Below is a small trained network, with its code and all its weights. Each question gives an input and a class and asks what happens when units are switched off, that is, made to give their printed mean instead of their output.

import numpy as np


def w(rows, s, z=0):
    codes = np.array(rows[::2]) - 128.0
    scale = np.full(codes.shape[1], s)
    scale[-1] = z or s
    return codes * scale


def f(y):
    return np.maximum(y, 0)


def log_softmax(a):
    a = a - a.max(-1, keepdims=True)
    return a - np.log(np.exp(a).sum(-1, keepdims=True))


def net(x, mask):
    res = np.array(x, float).reshape(1, 7) / 4 @ E
    y = f(res @ A[0][:, :-1].T + A[0][:, -1])
    res = res + np.where(mask, y, B[0][:, -1]) @ B[0][:, :-1]
    return log_softmax(res[-1] @ U[:, :-1].T + U[:, -1])


A, B = {}, {}
E = w([
[156,177,94,105,121,152,133,254,104,171,126],'x0',
[141,154,149,77,204,158,34,125,157,108,105],'x1',
[132,124,130,127,129,129,129,134,129,122,135],'x2',
[237,81,164,146,126,143,144,133,139,158,67],'x3',
[115,109,124,127,129,143,125,137,119,121,120],'x4',
[140,130,120,132,132,131,128,123,122,124,137],'x5',
[137,128,126,129,132,130,129,128,122,122,137],'x6',
],0.024)
A[0] = w([
[45,227,66,95,117,160,122,157,85,134,193,160],'neuron 1',
[87,43,146,229,73,94,211,48,124,124,156,212],'neuron 2',
[131,132,174,90,255,134,33,71,160,80,91,122],'neuron 3',
[12,141,118,136,147,105,113,86,130,73,200,215],'neuron 4',
[144,214,109,90,176,178,55,231,145,155,99,78],'neuron 5',
[151,140,156,123,152,163,118,118,127,130,111,70],'neuron 6',
[109,143,209,121,138,149,47,63,148,46,133,173],'neuron 7',
[116,142,88,229,1,138,245,214,81,178,164,184],'neuron 8',
[99,99,139,171,54,73,182,110,65,119,159,254],'neuron 9',
[143,155,73,111,101,133,156,212,100,171,133,108],'neuron 10',
[75,200,128,116,135,121,139,137,100,120,147,168],'neuron 11',
[219,43,224,169,119,168,152,75,157,113,78,134],'neuron 12',
[228,120,161,129,137,182,164,160,115,215,56,65],'neuron 13',
],0.0094,0.0097)
B[0] = w([
[26,181,176,140,70,152,152,144,86,46,187,205],'neuron 1',
[180,84,156,57,99,71,80,22,126,134,132,238],'neuron 2',
[123,220,147,181,162,221,135,155,194,182,106,213],'neuron 3',
[117,147,34,46,177,150,186,73,211,22,124,219],'neuron 4',
[150,118,113,68,96,208,48,218,71,109,209,197],'neuron 5',
[112,123,104,155,152,119,82,135,169,147,161,143],'neuron 6',
[152,171,104,167,175,176,205,112,170,117,90,199],'neuron 7',
[88,89,115,177,105,1,204,159,88,126,82,252],'neuron 8',
[82,69,87,87,129,21,108,54,110,110,152,214],'neuron 9',
[111,159,132,166,147,150,158,238,54,136,101,187],'neuron 10',
[90,173,145,126,120,151,150,138,118,48,171,171],'neuron 11',
[142,83,224,179,134,105,47,137,152,173,76,223],'neuron 12',
[209,88,57,116,173,87,90,186,109,240,103,206],'neuron 13',
],0.0096,0.035)
U = w([
[88,92,23,18,107,68,130,34,164,76,169,246],'0',
[189,23,249,119,52,80,61,50,116,167,95,175],'1',
[5,149,101,182,36,94,206,176,43,87,163,200],'2',
[187,82,66,193,101,86,205,210,50,211,39,39],'3',
[120,193,49,121,182,212,213,102,222,86,103,201],'4',
[145,146,254,247,169,177,79,126,199,183,63,104],'5',
[89,197,172,71,57,240,62,184,79,76,234,23],'6',
[221,116,45,47,136,180,4,210,103,204,162,4],'7',
],0.0077,0.0032)

Each question gives the input, the list of numbers given to net, and the class t.
The units are the neurons (one row each of A and B). Each row of codes is followed by its name. A weight is (code - 128) times the scale printed after its matrix; where a second scale follows, it is the last column's (A, B and U).
mask holds one flag per neuron, in row order. A switched-off neuron (its flag False) gives its mean, the last column of its row in B, instead of its output. The means were averaged over made-up inputs and are rounded, as every weight is.
A unit's drop is (log p(t) with every unit on - log p(t) with that unit switched off) / (log p(t) with every unit on - log p(t) with every unit switched off).
most important unit: the unit with the biggest drop
top k neurons: the k neurons with the biggest drops, biggest first
drop of u: that unit's drop, to one decimal
input [2,7,7,-7,5,-5,2], class 6: top neuron	neuron 5
input [-1,-8,4,0,-2,6,-3], class 0: top 2 neurons	neuron 9; neuron 2
input [1,4,4,6,2,-5,-8], class 7: top 3 neurons	neuron 13; neuron 5; neuron 8
input [-1,8,8,0,-6,-7,1], class 4: top 2 neurons	neuron 12; neuron 7
input [0,-2,0,-4,2,0,-5], class 0: top 2 neurons	neuron 4; neuron 10
input [0,-7,-6,-3,6,8,7], class 0: top 2 neurons	neuron 2; neuron 9
input [-7,7,2,1,-4,-2,4], class 5: top 2 neurons	neuron 12; neuron 3
input [0,7,-6,-7,-4,-3,-7], class 4: top 2 neurons	neuron 4; neuron 7
input [-1,-6,5,1,-2,7,-4], class 1: top 2 neurons	neuron 4; neuron 2
input [1,3,-2,6,4,0,3], class 7: top 2 neurons	neuron 13; neuron 8
input [1,4,6,-8,-7,6,-6], class 6: top 2 neurons	neuron 1; neuron 5
input [0,-7,-6,4,1,-8,7], class 1: drop of neuron 2	1.2
input [-5,-1,-6,1,-5,2,-7], class 1: drop of neuron 12	0.1
input [-1,3,-8,8,6,5,-5], class 5: most important unit	neuron 12
input [7,-6,4,0,7,5,-7], class 2: drop of neuron 12	0.1
